Each row of numbers belongs to one of the things below and depends on some of the facts about them. Some rows are named. Which thing is each other row?

How the things are related:
Λ: sits directly inside; δ: points at
J_810 -Λ-> J_522; J_537 -Λ-> J_610; J_304 -Λ-> J_12; J_797 -Λ-> J_553; J_582 -Λ-> J_128
J_142 -Λ-> J_488; J_317 -Λ-> J_805; J_844 -Λ-> J_188; J_21 -Λ-> J_388; J_178 -Λ-> J_756
J_895 -Λ-> J_47; J_938 -Λ-> J_213; J_201 -Λ-> J_481; J_218 -Λ-> J_799; J_35 -Λ-> J_749
J_47 -Λ-> J_28; J_8 -Λ-> J_246; J_481 -Λ-> J_447; J_978 -Λ-> J_756; J_982 -Λ-> J_805
J_365 -Λ-> J_246; J_190 -Λ-> J_778; J_514 -Λ-> J_409; J_191 -Λ-> J_539; J_274 -Λ-> J_728
J_608 -Λ-> J_84; J_901 -Λ-> J_570; J_760 -Λ-> J_510; J_848 -Λ-> J_969; J_923 -Λ-> J_510
J_983 -Λ-> J_409; J_651 -Λ-> J_188; J_539 -Λ-> J_140; J_214 -Λ-> J_386; J_457 -Λ-> J_563
J_289 -Λ-> J_568; J_741 -Λ-> J_388; J_97 -Λ-> J_488; J_695 -Λ-> J_47; J_312 -Λ-> J_610
J_900 -Λ-> J_213; J_811 -Λ-> J_805; J_350 -Λ-> J_28; J_674 -Λ-> J_553; J_154 -Λ-> J_12
J_713 -Λ-> J_268; J_131 -Λ-> J_318; J_393 -Λ-> J_799; J_497 -Λ-> J_5; J_749 -Λ-> J_5
J_391 -Λ-> J_378; J_256 -Λ-> J_522; J_505 -Λ-> J_206; J_211 -Λ-> J_409; J_209 -Λ-> J_447
J_835 -Λ-> J_388; J_862 -Λ-> J_553; J_438 -Λ-> J_378; J_127 -Λ-> J_12; J_241 -Λ-> J_488
J_584 -Λ-> J_522; J_798 -Λ-> J_749; J_920 -Λ-> J_969; J_412 -Λ-> J_756; J_766 -Λ-> J_140
J_488 -Λ-> J_318; J_626 -Λ-> J_805; J_185 -Λ-> J_799; J_379 -Λ-> J_318; J_610 -Λ-> J_538
J_840 -Λ-> J_610; J_388 -Λ-> J_799; J_398 -Λ-> J_539; J_762 -Λ-> J_610; J_570 -Λ-> J_246
J_687 -Λ-> J_488; J_386 -Λ-> J_12; J_949 -Λ-> J_539; J_251 -Λ-> J_84; J_202 -Λ-> J_268
J_298 -Λ-> J_188; J_886 -Λ-> J_563; J_889 -Λ-> J_749; J_706 -Λ-> J_481; J_104 -Λ-> J_553
J_509 -Λ-> J_372; J_896 -Λ-> J_219; J_221 -Λ-> J_268; J_85 -Λ-> J_553; J_510 -Λ-> J_409
J_748 -Λ-> J_188; J_549 -Λ-> J_268; J_563 -Λ-> J_799; J_20 -Λ-> J_213; J_130 -Λ-> J_246
J_820 -Λ-> J_700; J_213 -Λ-> J_318; J_829 -Λ-> J_128; J_858 -Λ-> J_378; J_61 -Λ-> J_805
J_781 -Λ-> J_318; J_374 -Λ-> J_799; J_188 -Λ-> J_12; J_118 -Λ-> J_28; J_993 -Λ-> J_538
J_778 -Λ-> J_799; J_981 -Λ-> J_553; J_703 -Λ-> J_510; J_305 -Λ-> J_47; J_841 -Λ-> J_778
J_700 -Λ-> J_635; J_163 -Λ-> J_447; J_907 -Λ-> J_140; J_808 -Λ-> J_28; J_84 -Λ-> J_12
J_512 -Λ-> J_756; J_322 -Λ-> J_522; J_647 -Λ-> J_728; J_698 -Λ-> J_778; J_405 -Λ-> J_163
J_987 -Λ-> J_47; J_483 -Λ-> J_12; J_818 -Λ-> J_128; J_837 -Λ-> J_47; J_236 -Λ-> J_929
J_271 -Λ-> J_728; J_628 -Λ-> J_211; J_219 -Λ-> J_799; J_112 -Λ-> J_206; J_646 -Λ-> J_360
J_216 -Λ-> J_28; J_429 -Λ-> J_728; J_534 -Λ-> J_268; J_452 -Λ-> J_388; J_619 -Λ-> J_128
J_359 -Λ-> J_799; J_861 -Λ-> J_372; J_817 -Λ-> J_163; J_634 -Λ-> J_409; J_630 -Λ-> J_749
J_517 -Λ-> J_127; J_805 -Λ-> J_206; J_396 -Λ-> J_447; J_780 -Λ-> J_488; J_103 -Λ-> J_563
J_310 -Λ-> J_28; J_568 -Λ-> J_728; J_94 -Λ-> J_130; J_196 -Λ-> J_929; J_972 -Λ-> J_318
J_479 -Λ-> J_481; J_873 -Λ-> J_778; J_360 -Λ-> J_969; J_989 -Λ-> J_749; J_929 -Λ-> J_378
J_372 -Λ-> J_447; J_105 -Λ-> J_211; J_553 -Λ-> J_5; J_95 -Λ-> J_728; J_78 -Λ-> J_318
J_756 -Λ-> J_12; J_75 -Λ-> J_749; J_746 -Λ-> J_756; J_455 -Λ-> J_728; J_768 -Λ-> J_568
J_152 -Λ-> J_510; J_242 -Λ-> J_360; J_810 -δ-> J_152; J_378 -δ-> J_201; J_537 -δ-> J_949
J_304 -δ-> J_873; J_797 -δ-> J_748; J_142 -δ-> J_619; J_317 -δ-> J_251; J_21 -δ-> J_563
J_178 -δ-> J_537; J_895 -δ-> J_862; J_218 -δ-> J_568; J_35 -δ-> J_104; J_47 -δ-> J_626
J_481 -δ-> J_861; J_982 -δ-> J_768; J_365 -δ-> J_256; J_190 -δ-> J_140; J_514 -δ-> J_457
J_608 -δ-> J_359; J_901 -δ-> J_271; J_983 -δ-> J_178; J_651 -δ-> J_131; J_539 -δ-> J_900
J_214 -δ-> J_206; J_289 -δ-> J_274; J_97 -δ-> J_517; J_695 -δ-> J_700; J_522 -δ-> J_698
J_674 -δ-> J_741; J_154 -δ-> J_127; J_713 -δ-> J_895; J_131 -δ-> J_5; J_393 -δ-> J_128
J_497 -δ-> J_920; J_391 -δ-> J_84; J_211 -δ-> J_514; J_209 -δ-> J_483; J_862 -δ-> J_746
J_241 -δ-> J_112; J_140 -δ-> J_103; J_798 -δ-> J_539; J_920 -δ-> J_95; J_626 -δ-> J_886
J_185 -δ-> J_78; J_379 -δ-> J_553; J_840 -δ-> J_130; J_388 -δ-> J_756; J_206 -δ-> J_808
J_762 -δ-> J_972; J_687 -δ-> J_760; J_949 -δ-> J_512; J_251 -δ-> J_75; J_202 -δ-> J_21
J_889 -δ-> J_993; J_706 -δ-> J_978; J_409 -δ-> J_322; J_509 -δ-> J_163; J_221 -δ-> J_209
J_85 -δ-> J_610; J_510 -δ-> J_216; J_748 -δ-> J_374; J_20 -δ-> J_570; J_130 -δ-> J_196
J_820 -δ-> J_923; J_213 -δ-> J_703; J_374 -δ-> J_818; J_188 -δ-> J_798; J_118 -δ-> J_522
J_993 -δ-> J_810; J_778 -δ-> J_310; J_530 -δ-> J_378; J_305 -δ-> J_835; J_841 -δ-> J_365
J_907 -δ-> J_20; J_808 -δ-> J_191; J_268 -δ-> J_289; J_987 -δ-> J_848; J_483 -δ-> J_674
J_818 -δ-> J_982; J_271 -δ-> J_713; J_628 -δ-> J_983; J_219 -δ-> J_858; J_112 -δ-> J_298
J_646 -δ-> J_154; J_216 -δ-> J_647; J_619 -δ-> J_393; J_359 -δ-> J_989; J_5 -δ-> J_218
J_817 -δ-> J_85; J_634 -δ-> J_455; J_630 -δ-> J_841; J_805 -δ-> J_651; J_396 -δ-> J_811
J_780 -δ-> J_706; J_103 -δ-> J_778; J_568 -δ-> J_840; J_94 -δ-> J_829; J_972 -δ-> J_781
J_873 -δ-> J_728; J_360 -δ-> J_94; J_929 -δ-> J_61; J_78 -δ-> J_481; J_746 -δ-> J_628
J_455 -δ-> J_749; J_768 -δ-> J_549; J_152 -δ-> J_805

Some things and their rows:
[  7  11  18  12  -4  -7   6   0  -6   7  -1   5  -3   2  -9  16  14   9
 -20 -11  -6  10  10  19   0   3]: J_391
[ 4  1  2  3 -2  1 -2  4  0 -2  2  3  8  5 -4  1  2  0  2 -4  1 -5  1  0
  2 -5]: J_429
[ -3 -12   1  -2   2   4  -9 -25 -13  11  -9  -8 -14 -18   7 -17  -3  10
   8  15  -5  -2  -1   5   4  29]: J_5
[-1  9  9  2  2  2 -3  9 -7 -7  8  3  3  8  4 -1 -1 -3  8  0 13  8 -8 -1
 13  5]: J_218
[  5   9  -5   7  -4  -7  -5   3  -1  -2   7  19   8 -13   5  -3  -8  -1
   2  -5  -1  -3  -4   5   0  -9]: J_131
[  3   3  -3  -9  15  -5  10 -25   3  16  -6  -7 -27  -6  -8   2  13  -4
 -13  -5 -11  13   3  -3  -3   7]: J_929
[ 3  1  3  4 -3  0 -1  4 -2  0  2  4  4  5 -2  1  0  1  3 -4  2 -3  1  1
  0 -5]: J_534
[  1   1  -2   4   0  -3  -3   6   5  -2   1   4   2  12  -4  -2   8   2
   2  -6  -1 -11  -2   2  -1  -4]: J_105
[  4   1  12  10   3   1   3  -9  -4   8   6   4  18   8  -8   9   6  -5
  -4 -10  -1  12  13   3  -3  -8]: J_817
[  4  -2 -16 -11   2 -10   4  -6   9  10 -10 -17 -10  -4  13   5  -3   2
  -2  14  -3  -4  -2  -2  -7  21]: J_829
[-28  -1  -2 -17  15   6  -2 -16   3  -5  11 -17  -9  -2   7  -7   9 -16
  -7  -2  13  31 -14   4   8  14]: J_388
[  9   3  -2 -16   0  13   0  14  -1 -26  -6  -4  -4  12   2   8  -3  -8
 -13  -3  10  -3  -4   4  13  10]: J_741
[ -5   7   8   2   2   1  -5   0   0  -4   7  23  26 -19   0  -2   4   3
 -10  -7 -10  12  -6  19 -13 -18]: J_241
[  3   8   4   9  14 -16   7  -2   0  -1  12  24   8  -8   2   4  -3   0
 -16 -12  -2   4   9  18  -7  -5]: J_97
[-8 -3  2  8 -3  6  2 12 -5 -2  5  7 -5  1 -6  7 -5  2 -2  2 -4 -1  3 -7
  0 -7]: J_844
[ -2  -5  20  14   6   6  -3 -11 -16  -4   3  11   2  -2  -8 -12   3   9
   4  -5   0   0   6  12   5   1]: J_630
[ 3  1  3  4 -1  1 -2  5  0 -1  2  5  4  2 -2  2  0  1 -1 -5  3 -3  1  2
  3 -4]: J_584

Which thing is each row?
No name comes twice in this set of rows, the named rows included.
[  5  -3   3  -1  -3  -1   3  20   3  -2   0   6  -5   7   1  15 -10   7
  -9   9   2  -6  12  -6  -1   8] | J_517
[ -1   1   4  13  -4  11   0  -9  -7   0   0  -4  23  -2 -12   6   9  -8
   3 -12  -7   8   2   6  -1 -11] | J_509
[  1  -1   6   9   9   4   9  -5  -8 -13  -2   4  -2   4 -14   3   5  -7
  -7 -16  -4   2   4   9   1 -10] | J_221
[-24 -12 -10  -6  27 -21  -1 -11  35  17   8  -5  -1  26   2 -21  24   9
  -4   4  -8  -6  -1   4 -26   5] | J_510
[  0   1  -1   2  -2  -3   5  22   0 -20   1 -12  11  13  12  12  -8  -3
  -7   4  20  -5   2  15   8  22] | J_698
[  0  -4  -3 -11  -1   3  -2  14   1 -22   4  -4   1  14   7   2  -7 -10
  -7  -1  19  -4   1   1  11  10] | J_457
[  2   7  -1  -3 -11  -2  -8  15  -4  -7   6  -2  -2   9   9   3  -4  -6
  -2   0  17  -3  -4  -2  17  11] | J_886
[ 11   0  -9  -8   5  -3  -8  11  10  -1   3   8  -7  22  -1 -10   3   1
   7   2   5 -23  -2 -13   3  -1] | J_923
[ -1   1   2  19  -2   7   1  -9  -7   2   4  -2  23   0  -9   4   4 -10
  10 -10  -2   6   4   1   0 -11] | J_396
[  6  -9   8   7  10  -7  26  -5  -8 -21 -11  -3  -8  -2 -14 -12  -7  -4
  17 -13   6   2  -4  -7   2 -34] | J_695

The same things again, as new rows of numbers:
Some rows with their names:
[ -6 -28  26 -28  -5  -8  18   5  -7  -4   0 -37  -9]: J_241
[-15 -11  25   1   3  -3  12  -2 -20  -4  -4   4   4]: J_907
[-18 -18  23   5  -8  -6  10  -6   3  -4  -7  19   8]: J_221
[ -5  14  27  25  38  11   6  22 -23  -8  16 -17   6]: J_778
[-11   6  26  13  17  -8  -4  -4 -14  -2   4   2   0]: J_409
[-12  -5  25  -2  -4  -1   9   3 -20  -5  -1   4   5]: J_619
[-18  -9  29  15 -26   2   7 -22   6 -11  -8   6  20]: J_483
[ -9  10  27  10   8  -5  -5   1 -12  -3   6   1   2]: J_206
[-12  -4  25  -3  -4  -2   8   4 -20  -5  -1   5   6]: J_94
[ -1 -14  18  38  -6 -10  23  -3 -26 -27   8  18   1]: J_630
[-10  14  27   7  10  -7  -8   3 -15   0   6   7   1]: J_481
[-15  -5  25  -8  -6  -2   8   4 -24  -2  -4  10   6]: J_626
[ -1 -26  19  53  -2 -14  16   3 -32 -36  -4  10   7]: J_889
[-13   1  25 -14 -11  -1   3  10 -25  -2  -3  13   9]: J_760
[-12 -14  23  10  18  11  16  20  -8 -10   2   3  23]: J_452
[-7  3 25 21 25  3  1 13 -3 -8 10 -4 15]: J_799
[-10  -9  23   6  10  13  14  25  -8 -11   4   3  25]: J_835

Rows to name:
No name comes twice in this set of rows, the named rows included.
[ -7  19  27   3   3  -5 -12   7 -15  -1   7   6   6] | J_163
[-18  -9  25  -5   3  -3  10  -1 -24  -1  -7  12   3] | J_118
[ -4 -13  26 -27 -18  -3  11  13 -12  -6   2 -23   2] | J_781
[-13  -8  25  16  35  14  23  20 -29  -7   5 -10   8] | J_190
[ -9 -23  25 -17  -2  -6  16   2 -12  -4  -2 -23  -4] | J_379
[ -2  -3  27  -7   4  -9  -1   5  -4  -5   9 -28  -3] | J_318
[ -9  -9  27   3 -14  -2  -4  19 -26 -15 -11  -3  17] | J_196
[-14   6  26  11  -1 -10 -10  -3  12   0   2  21   6] | J_209
[ -6 -13  20  25  -3  -8  19  -3 -25 -19   4  13   3] | J_497
[-15   7  26   5  15  -8  -4  -3 -18   3   0  11   0] | J_47
[-10  -7  29  28  12 -11 -17  13 -22 -15 -13 -10  10] | J_805
[-13 -19  26  12   1  -6   1  11 -26 -15 -16  -4  12] | J_993
[-10   9  26   5   9  -6  -6   1 -16  -2   3   5   4] | J_28
[-10  -1  26  11  27  16  21  25 -32  -8   7 -12   9] | J_103
[ -3 -16  27 -33 -21  -4  12  15  -9  -5   4 -31  -2] | J_900

